Here is a tiny trained network, its code and every weight. The questions are about switching its units off for an input and a target symbol, where a switched-off unit gives its printed mean instead of its output.

import numpy as np


def w(rows, s, z=0):
    codes = np.array(rows[::2]) - 128.0
    scale = np.full(codes.shape[1], s)
    scale[-1] = z or s
    return codes * scale


def norm(h):
    return h / np.sqrt((h * h).mean(-1, keepdims=True) + 1e-5)


def f(y):
    return y / 2 * (1 + np.tanh(0.7978845608 * (y + 0.044715 * y**3)))


def softmax(a):
    e = np.exp(a - a.max(-1, keepdims=True))
    return e / e.sum(-1, keepdims=True)


def log_softmax(a):
    a = a - a.max(-1, keepdims=True)
    return a - np.log(np.exp(a).sum(-1, keepdims=True))


def net(x, mask):
    ids = ['ΞΣΦΨαβγδεζηθμπω'.index(c) for c in x.split()]
    T = len(ids)
    res = E[ids] + P[:T]
    u = 0
    for l in range(3):
        r = norm(res)
        for j in range(2):
            rows = slice(2 * j, 2 * j + 2)
            q, k, v = (r @ M[l][rows].T for M in (Q, K, V))
            z = softmax(np.where(np.tri(T) > 0, q @ k.T / 2**0.5, -1e9)) @ v
            o = O[l][rows]
            res = res + np.where(mask[u + j], z, o[:, -1]) @ o[:, :-1]
        u += 2
        y = f(norm(res) @ A[l][:, :-1].T + A[l][:, -1])
        res = res + np.where(mask[u : u + 4], y, B[l][:, -1]) @ B[l][:, :-1]
        u += 4
    return log_softmax(norm(res)[-1] @ U[:, :-1].T + U[:, -1])


Q, K, V, O, A, B = {}, {}, {}, {}, {}, {}
E = w([
[189,140,155,242,201,185,132,159,161,84,184],'Ξ',
[141,130,151,122,61,152,53,157,105,102,113],'Σ',
[193,225,67,101,113,110,132,174,98,157,157],'Φ',
[120,129,147,136,89,152,58,90,157,89,117],'Ψ',
[148,110,86,129,38,42,213,198,161,107,83],'α',
[221,54,118,162,136,74,100,82,59,93,137],'β',
[135,190,141,100,143,119,61,104,146,184,99],'γ',
[139,153,138,119,121,135,72,121,132,61,128],'δ',
[109,165,127,73,106,169,157,153,159,187,128],'ε',
[218,182,102,128,133,134,105,107,115,141,45],'ζ',
[95,115,68,168,127,117,95,136,122,178,97],'η',
[120,101,139,56,177,168,107,167,59,144,175],'θ',
[108,254,146,140,123,145,141,142,99,113,95],'μ',
[108,136,58,179,137,88,162,121,105,138,139],'π',
[157,67,105,129,97,60,109,159,204,170,176],'ω',
],0.026)
P = w([
[121,67,168,175,255,99,18,250,231,98,58],'0',
[136,181,73,134,95,137,35,181,170,212,155],'1',
[121,170,71,115,99,148,54,183,151,190,157],'2',
[120,166,77,111,100,149,68,162,150,182,157],'3',
[112,161,79,109,81,138,82,154,146,167,154],'4',
[105,150,84,98,94,148,87,151,131,171,156],'5',
[110,143,86,99,95,146,100,137,130,156,152],'6',
[102,128,82,77,102,124,115,139,118,152,151],'7',
[86,125,96,86,93,140,122,119,114,143,146],'8',
[82,113,105,82,83,141,129,111,105,141,137],'9',
[58,104,105,73,86,146,147,95,98,135,140],'10',
[66,112,120,84,88,141,128,93,105,131,139],'11',
],0.0092)
Q[0] = w([
[27,163,61,150,170,154,196,170,37,206,148],'L0H0',
[236,120,174,102,185,97,200,100,149,255,98],'L0H0',
[139,95,178,147,142,67,151,175,189,169,133],'L0H1',
[143,127,180,144,148,134,132,193,187,65,120],'L0H1',
],0.0088)
K[0] = w([
[8,198,125,97,114,198,167,124,111,140,171],'L0H0',
[212,124,119,114,59,147,159,2,114,181,179],'L0H0',
[153,93,183,118,151,118,130,175,138,198,173],'L0H1',
[109,98,119,117,154,128,74,220,163,143,183],'L0H1',
],0.01)
V[0] = w([
[208,171,60,65,182,69,124,134,120,132,140],'L0H0',
[96,110,185,108,61,229,128,190,28,151,106],'L0H0',
[162,133,69,232,4,133,50,182,73,111,128],'L0H1',
[114,101,114,218,118,30,19,237,255,173,168],'L0H1',
],0.0046)
O[0] = w([
[2,129,89,127,73,194,74,124,125,135,175,200],'L0H0',
[109,156,197,20,138,30,47,123,112,128,103,110],'L0H0',
[109,155,129,128,148,116,70,151,53,172,95,254],'L0H1',
[36,90,92,146,113,136,117,122,213,173,145,223],'L0H1',
],0.0093,0.0061)
A[0] = w([
[111,152,121,200,169,221,146,100,169,64,203,15],'L0N0',
[104,103,212,43,75,189,164,237,151,172,135,3],'L0N1',
[159,135,186,73,54,182,66,204,159,77,254,200],'L0N2',
[121,92,96,114,117,63,141,50,143,176,214,207],'L0N3',
],0.0087,0.0045)
B[0] = w([
[114,145,166,186,60,192,173,171,108,114,125,164],'L0N0',
[176,144,168,152,166,190,252,42,151,115,72,149],'L0N1',
[43,86,131,143,112,165,80,121,197,118,140,224],'L0N2',
[93,135,102,59,100,183,76,175,136,143,122,255],'L0N3',
],0.012,0.0052)
Q[1] = w([
[120,131,184,174,151,109,152,173,164,85,140],'L1H0',
[128,43,187,188,80,151,134,107,212,52,161],'L1H0',
[188,147,159,87,43,128,173,108,179,103,195],'L1H1',
[86,112,167,248,91,142,100,71,129,56,125],'L1H1',
],0.012)
K[1] = w([
[72,156,98,148,156,60,123,205,221,176,187],'L1H0',
[89,98,61,232,127,127,80,182,248,146,114],'L1H0',
[161,222,103,151,58,186,87,211,154,104,70],'L1H1',
[115,48,134,231,255,81,134,165,187,138,72],'L1H1',
],0.0091)
V[1] = w([
[196,160,102,103,137,138,132,113,189,151,122],'L1H0',
[24,254,181,140,95,77,178,191,174,104,105],'L1H0',
[99,59,127,154,150,106,109,158,102,126,131],'L1H1',
[81,148,87,197,112,139,175,124,148,121,93],'L1H1',
],0.0091)
O[1] = w([
[33,151,72,163,91,142,88,99,93,253,59,145],'L1H0',
[92,103,185,119,184,179,165,254,99,118,29,225],'L1H0',
[203,103,93,113,90,174,72,221,126,57,166,191],'L1H1',
[150,224,167,176,127,154,171,145,164,95,209,254],'L1H1',
],0.0088,0.0044)
A[1] = w([
[144,132,211,105,92,109,41,114,155,173,107,58],'L1N0',
[110,81,177,101,144,148,176,126,93,152,192,67],'L1N1',
[131,124,100,116,80,62,253,191,163,190,86,4],'L1N2',
[197,113,204,159,160,184,97,128,147,128,178,81],'L1N3',
],0.011,0.0025)
B[1] = w([
[77,133,63,118,155,123,193,160,106,37,137,240],'L1N0',
[113,59,82,104,98,144,163,90,140,173,188,104],'L1N1',
[81,196,152,166,70,6,133,114,109,77,106,250],'L1N2',
[141,175,40,157,116,84,191,160,166,130,160,190],'L1N3',
],0.016,0.002)
Q[2] = w([
[98,225,99,175,128,102,95,184,13,111,63],'L2H0',
[101,96,208,152,68,173,77,141,176,2,113],'L2H0',
[219,78,238,211,102,156,114,184,192,10,129],'L2H1',
[114,28,150,88,105,132,116,146,229,33,208],'L2H1',
],0.0098)
K[2] = w([
[179,190,133,128,173,143,102,137,89,110,38],'L2H0',
[127,102,109,189,248,72,131,150,238,103,90],'L2H0',
[102,176,111,182,134,114,108,246,188,124,149],'L2H1',
[75,105,102,149,104,117,105,131,195,85,236],'L2H1',
],0.012)
V[2] = w([
[40,122,184,117,93,83,68,171,72,146,178],'L2H0',
[38,149,91,114,35,127,88,155,229,111,157],'L2H0',
[221,163,118,102,98,170,151,119,227,117,38],'L2H1',
[73,50,208,68,154,157,255,91,129,130,222],'L2H1',
],0.0091)
O[2] = w([
[158,78,176,81,131,129,109,168,164,106,206,160],'L2H0',
[137,88,188,157,112,8,140,98,116,143,99,241],'L2H0',
[87,189,114,143,212,129,57,93,53,112,146,127],'L2H1',
[43,59,121,154,121,79,84,173,203,177,164,5],'L2H1',
],0.013,0.012)
A[2] = w([
[131,153,189,109,247,203,190,215,74,139,138,2],'L2N0',
[118,171,118,98,184,184,148,100,109,49,161,181],'L2N1',
[105,117,137,138,142,70,230,190,133,153,216,150],'L2N2',
[59,171,185,90,103,111,172,158,216,80,93,146],'L2N3',
],0.011,0.0066)
B[2] = w([
[128,52,157,58,135,124,156,221,172,9,98,210],'L2N0',
[172,52,65,124,139,124,69,174,111,215,64,231],'L2N1',
[69,170,90,175,137,214,150,200,196,148,147,217],'L2N2',
[167,136,139,73,184,139,147,73,104,181,147,254],'L2N3',
],0.015,0.0084)
U = w([
[197,209,196,84,129,163,76,161,138,221,201,3],'Ξ',
[171,179,59,152,172,154,111,116,70,199,79,161],'Σ',
[120,133,198,114,92,170,101,94,113,130,159,150],'Φ',
[28,154,119,158,184,79,41,135,48,115,171,137],'Ψ',
[128,153,153,97,207,116,213,57,153,212,118,153],'α',
[221,131,83,109,98,73,128,119,126,98,236,180],'β',
[104,170,108,173,113,14,212,112,137,88,48,79],'γ',
[165,20,31,108,149,134,132,125,229,250,117,127],'δ',
[185,80,230,245,69,96,90,165,82,192,64,29],'ε',
[57,133,131,135,66,207,112,74,138,124,71,70],'ζ',
[128,92,112,164,63,164,79,126,122,95,107,60],'η',
[153,157,165,176,204,101,116,90,129,93,142,187],'θ',
[110,156,99,216,91,184,199,172,111,119,167,162],'μ',
[149,128,127,57,160,102,137,188,130,81,87,171],'π',
[127,106,181,155,109,141,139,86,107,145,105,137],'ω',
],0.011,0.0041)

Each question gives the input, a string of symbols that net reads in full, and the target symbol t.
The units are the heads (2 rows each of Q, K, V and O) and the neurons (one row each of A and B). Each row of codes is followed by its name. A weight is (code - 128) times the scale printed after its matrix; where a second scale follows, it is the last column's (O, A, B and U).
mask holds one flag per unit, layer by layer, with each layer's heads first. A switched-off unit (its flag False) gives its mean, the last column of its rows in O or B, instead of its output. The means were averaged over made-up inputs and are rounded, as every weight is.
A unit's drop is (log p(t) with every unit on - log p(t) with that unit switched off) / (log p(t) with every unit on - log p(t) with every unit switched off).
The circuit of an input: a set's keep is (log p(t) with only the set's units on - log p(t) with every unit switched off) / (log p(t) with every unit on - log p(t) with every unit switched off). Starting from the 12 units with the biggest drops (on a tie, the unit counted first), units are removed one at a time, each time the one whose removal leaves the highest keep (on an exact tie, the one counted first), for as long as the keep stays at least 0.8.
circuit, biggest first: the units of the circuit, biggest drop first
most important unit: the unit with the biggest drop
k most important neurons: the k neurons with the biggest drops, biggest first
which heads matter: for each layer, one digit per head in row order, 1 if its drop is at least 0.15 and else 0, layers parted by /
input ε ζ η μ, target π: which heads matter	10 / 10 / 00
input μ θ π Ψ, target δ: most important unit	L1N0
input ε μ Σ ζ ω Ξ ω η π π, target Σ: circuit, biggest first	(L2H1 L2N1)
input Ξ δ ω μ γ, target π: circuit, biggest first	(L1H0 L2N0)
input Ψ ω Ξ μ π Ψ, target γ: which heads matter	10 / 00 / 10
input μ ζ γ γ, target Σ: circuit, biggest first	(L2H1 L2N1)
input π β π Ψ π Ψ, target μ: which heads matter	10 / 01 / 00
input π π ε π μ η, target π: circuit, biggest first	(L1H0 L2N0)
input Φ ζ Σ π μ Σ, target Φ: which heads matter	10 / 00 / 10
input Ξ η Φ, target Ξ: 3 most important neurons	(L2N0 L2N1 L0N2)
input π γ μ ω π ε ε δ ω η, target Ψ: which heads matter	00 / 00 / 01
input η π μ μ π θ β π μ Φ π, target π: 2 most important neurons	(L0N2 L0N3)
input η Σ μ Ψ, target β: which heads matter	01 / 01 / 10
input ε δ π ζ ε μ μ η π α η Ψ, target α: most important unit	L2N3
input ω π π π Φ η ω Σ η, target ε: which heads matter	00 / 00 / 10
input ζ π ω θ, target δ: which heads matter	00 / 00 / 01
input Ψ Σ η Ξ Φ, target Ξ: 3 most important neurons	(L2N0 L0N2 L2N1)
input β Ξ ζ ζ Ξ Φ γ ζ μ Σ Φ, target π: circuit, biggest first	(L0H0 L1H0)
input ζ θ Σ, target ζ: 2 most important neurons	(L0N2 L2N1)
input Ξ π δ η Ξ π θ π, target δ: circuit, biggest first	(L2H1)
input β Ξ Φ π π γ θ η ε γ, target Ψ: circuit, biggest first	(L0N1 L2H1)
input Φ Ξ ω μ Ξ ω π π Σ, target Φ: circuit, biggest first	(L0N2 L2N1 L2N3 L2H0)
input ε η π Ξ η Ξ π β β θ γ, target δ: which heads matter	10 / 01 / 01
input ζ π ω μ η π ω π ζ ζ π δ, target ζ: circuit, biggest first	(L0N2 L2H0)
input π Σ π β γ ζ Ξ Ψ Ψ Ξ μ, target π: which heads matter	00 / 10 / 00
input π δ Ψ μ Φ Φ Φ μ Ξ ζ ζ θ, target δ: which heads matter	00 / 00 / 00
input μ α ζ π Φ Σ Ψ ζ θ Ψ π, target δ: most important unit	L0N1
input β π α ζ β μ ω π δ, target η: which heads matter	10 / 01 / 00
input μ Φ ε ε π π ζ Ψ η ζ δ, target δ: which heads matter	00 / 00 / 10
